Below is a small trained network, with its code and all its weights. Each question gives an input and a class and asks what happens when units are switched off, that is, made to give their printed mean instead of their output.

import numpy as np


def w(rows, s, z=0):
    codes = np.array(rows[::2]) - 128.0
    scale = np.full(codes.shape[1], s)
    scale[-1] = z or s
    return codes * scale


def f(y):
    return np.maximum(y, 0)


def log_softmax(a):
    a = a - a.max(-1, keepdims=True)
    return a - np.log(np.exp(a).sum(-1, keepdims=True))


def net(x, mask):
    res = np.array(x, float).reshape(1, 6) / 4 @ E
    y = f(res @ A[0][:, :-1].T + A[0][:, -1])
    res = res + np.where(mask, y, B[0][:, -1]) @ B[0][:, :-1]
    return log_softmax(res[-1] @ U[:, :-1].T + U[:, -1])


A, B = {}, {}
E = w([
[254,53,113,131,81,149,200,109,182,189,122],'x0',
[40,146,101,89,122,156,79,31,216,229,150],'x1',
[128,151,189,250,76,125,113,37,144,90,108],'x2',
[101,93,177,144,124,24,133,186,230,114,195],'x3',
[74,94,231,58,154,230,201,116,183,65,76],'x4',
[214,117,141,130,174,206,20,126,167,84,204],'x5',
],0.0084)
A[0] = w([
[128,128,58,130,146,201,143,79,86,98,91,6],'N1',
[85,104,158,135,117,47,166,186,203,101,190,38],'N2',
[191,98,82,142,109,146,171,125,182,174,124,78],'N3',
[215,41,118,124,80,160,166,103,139,165,129,59],'N4',
[106,146,126,87,110,143,87,53,170,186,124,14],'N5',
[179,133,31,158,98,44,65,146,95,161,164,73],'N6',
[168,92,128,120,125,125,143,117,135,158,122,54],'N7',
[163,58,152,147,145,80,171,127,190,153,160,102],'N8',
[127,159,129,158,110,92,132,89,144,115,68,59],'N9',
[55,200,130,122,192,128,67,149,80,79,99,33],'N10',
[146,142,88,169,115,93,103,147,110,178,134,2],'N11',
[90,149,129,118,157,129,98,129,102,102,116,39],'N12',
[44,130,117,134,80,43,241,131,90,174,66,8],'N13',
[75,137,85,93,132,170,87,102,191,223,146,35],'N14',
[129,154,174,221,102,132,127,63,139,92,129,76],'N15',
[158,129,133,133,147,114,157,186,91,91,123,32],'N16',
[177,100,135,145,82,154,157,127,151,164,122,30],'N17',
[119,94,112,122,135,84,118,120,160,96,133,47],'N18',
[81,89,197,108,147,213,183,135,185,98,108,29],'N19',
[168,152,63,175,94,90,92,132,91,162,168,18],'N20',
[55,182,127,131,197,121,66,131,77,91,151,33],'N21',
[217,115,141,132,209,204,17,108,168,70,232,20],'N22',
[138,117,126,70,155,115,123,170,114,171,135,18],'N23',
[99,135,107,113,146,109,110,115,132,92,112,53],'N24',
[110,104,154,75,129,165,148,171,128,122,144,67],'N25',
[112,143,73,127,116,183,158,101,80,142,89,52],'N26',
[120,149,207,251,55,122,101,65,167,86,120,79],'N27',
[180,113,142,150,135,123,168,169,56,67,103,67],'N28',
[172,173,71,115,126,228,111,96,37,159,55,66],'N29',
[138,136,108,173,121,97,95,129,114,148,123,52],'N30',
[207,103,117,114,109,139,165,113,164,173,104,60],'N31',
[113,115,56,35,208,114,143,218,141,157,162,75],'N32',
[60,139,154,129,142,73,86,174,136,81,166,92],'N33',
[191,110,169,168,140,103,153,218,58,53,105,8],'N34',
[103,103,155,144,118,73,115,188,217,129,185,27],'N35',
[161,121,128,128,147,164,56,144,159,99,153,9],'N36',
[66,130,126,118,136,132,101,55,186,224,137,32],'N37',
[114,90,213,70,135,198,177,118,161,51,68,30],'N38',
],0.011,0.0089)
B[0] = w([
[187,144,171,165,134,138,104,102,112,142,113,165],'N1',
[199,132,172,178,129,133,84,92,118,133,91,190],'N2',
[65,134,169,109,79,143,124,182,108,115,127,190],'N3',
[52,153,177,114,74,147,140,182,98,106,167,206],'N4',
[145,95,83,163,110,128,101,125,164,76,163,180],'N5',
[65,183,134,134,206,114,142,80,155,145,167,238],'N6',
[113,139,153,103,110,137,137,144,124,114,142,149],'N7',
[131,165,176,164,102,150,87,134,84,123,102,189],'N8',
[135,103,109,77,146,131,141,119,100,137,124,153],'N9',
[80,141,181,120,56,150,141,173,107,119,158,191],'N10',
[97,146,141,134,165,94,172,90,142,122,149,159],'N11',
[119,143,147,123,96,145,123,135,130,126,149,147],'N12',
[165,161,88,44,105,85,185,108,149,98,16,206],'N13',
[153,86,72,154,113,136,107,124,175,86,160,202],'N14',
[152,81,108,83,150,158,150,180,83,185,161,197],'N15',
[135,102,81,139,108,154,116,95,162,106,149,167],'N16',
[91,137,138,115,91,146,137,140,118,124,145,162],'N17',
[147,127,142,145,125,130,109,121,136,128,115,137],'N18',
[72,185,117,160,195,81,140,86,135,141,170,204],'N19',
[80,158,136,143,177,76,155,73,171,148,180,191],'N20',
[69,136,176,125,69,140,165,179,125,112,144,191],'N21',
[160,164,84,58,105,67,194,110,133,106,2,253],'N22',
[161,104,129,101,154,146,153,129,91,150,144,148],'N23',
[125,127,145,125,125,130,150,127,127,97,155,137],'N24',
[134,114,122,130,158,124,142,122,106,176,151,162],'N25',
[187,149,166,143,137,127,102,113,129,114,102,169],'N26',
[167,62,110,79,162,168,154,176,76,204,161,232],'N27',
[139,85,67,156,98,139,87,130,205,101,145,202],'N28',
[191,108,215,187,146,119,59,109,106,155,89,222],'N29',
[100,141,126,131,154,121,154,121,132,133,137,156],'N30',
[75,153,162,117,82,135,140,171,88,112,147,184],'N31',
[169,49,114,87,169,186,170,166,59,201,165,211],'N32',
[112,163,191,139,78,161,101,139,98,121,130,192],'N33',
[137,91,45,160,102,154,80,126,199,61,171,214],'N34',
[186,128,190,192,137,123,85,89,111,124,88,181],'N35',
[133,130,106,89,111,94,154,92,124,111,77,164],'N36',
[151,94,62,164,110,148,93,135,182,44,155,206],'N37',
[60,172,110,152,203,72,134,69,163,151,176,220],'N38',
],0.011,0.014)
U = w([
[61,201,104,145,239,77,147,88,143,167,183,95],'0',
[157,83,13,160,79,168,91,126,183,74,171,110],'1',
[60,175,185,103,23,170,141,169,84,133,148,118],'2',
[169,171,63,30,107,73,181,113,123,128,2,145],'3',
[218,148,208,197,148,141,67,103,92,166,93,135],'4',
[172,57,80,59,184,190,162,158,59,235,177,124],'5',
[80,163,62,131,153,131,49,203,126,242,50,249],'6',
],0.0082,0.018)

Each question gives the input, the list of numbers given to net, and the class t.
The units are the neurons (one row each of A and B). Each row of codes is followed by its name. A weight is (code - 128) times the scale printed after its matrix; where a second scale follows, it is the last column's (A, B and U).
mask holds one flag per neuron, in row order. A switched-off neuron (its flag False) gives its mean, the last column of its row in B, instead of its output. The means were averaged over made-up inputs and are rounded, as every weight is.
A unit's drop is (log p(t) with every unit on - log p(t) with that unit switched off) / (log p(t) with every unit on - log p(t) with every unit switched off).
The circuit of an input: a set's keep is (log p(t) with only the set's units on - log p(t) with every unit switched off) / (log p(t) with every unit on - log p(t) with every unit switched off). Starting from the 12 units with the biggest drops (on a tie, the unit counted first), units are removed one at a time, each time the one whose removal leaves the highest keep (on an exact tie, the one counted first), for as long as the keep stays at least 0.8.
circuit, biggest first: the units of the circuit, biggest drop first
most important unit: the unit with the biggest drop
k most important neurons: the k neurons with the biggest drops, biggest first
drop of u: that unit's drop, to one decimal
input [-7,-5,3,3,-6,4], class 2: 2 most important neurons	(N33; N21)
input [-1,1,6,7,7,4], class 0: 3 most important neurons	(N38; N19; N29)
input [-4,2,-6,-5,5,0], class 5: circuit, biggest first	(N32)
input [-2,-7,1,-1,7,0], class 0: 3 most important neurons	(N38; N19; N37)
input [-4,-8,-7,-7,2,-8], class 1: 2 most important neurons	(N34; N28)
input [3,4,1,5,6,7], class 3: 2 most important neurons	(N22; N6)
input [1,-8,1,8,-2,-6], class 1: 3 most important neurons	(N34; N28; N29)
input [4,8,8,-5,-2,-5], class 1: 2 most important neurons	(N37; N5)
input [-1,-7,-3,8,-6,-5], class 4: 2 most important neurons	(N2; N35)
input [2,6,3,-7,-6,0], class 4: 2 most important neurons	(N29; N38)
input [-7,1,3,-1,1,6], class 2: 2 most important neurons	(N10; N21)
input [-8,-3,-5,7,-6,-6], class 2: 3 most important neurons	(N33; N21; N10)
input [-5,-7,7,-6,1,-2], class 1: 3 most important neurons	(N34; N28; N32)
input [-3,1,-7,4,-7,6], class 0: most important unit	N6
input [-3,-6,3,2,5,5], class 1: 2 most important neurons	(N34; N6)
input [-1,-6,-6,6,-2,-6], class 1: 2 most important neurons	(N34; N22)
input [-7,7,-8,-2,-5,5], class 5: drop of N25	-0.1
input [3,3,8,-7,1,-5], class 5: drop of N15	1.0
input [4,-3,8,4,-6,-8], class 3: drop of N13	9.2
input [4,-5,-1,0,5,8], class 3: drop of N10	0.0
input [-6,4,-6,-3,-6,8], class 3: circuit, biggest first	(N22)
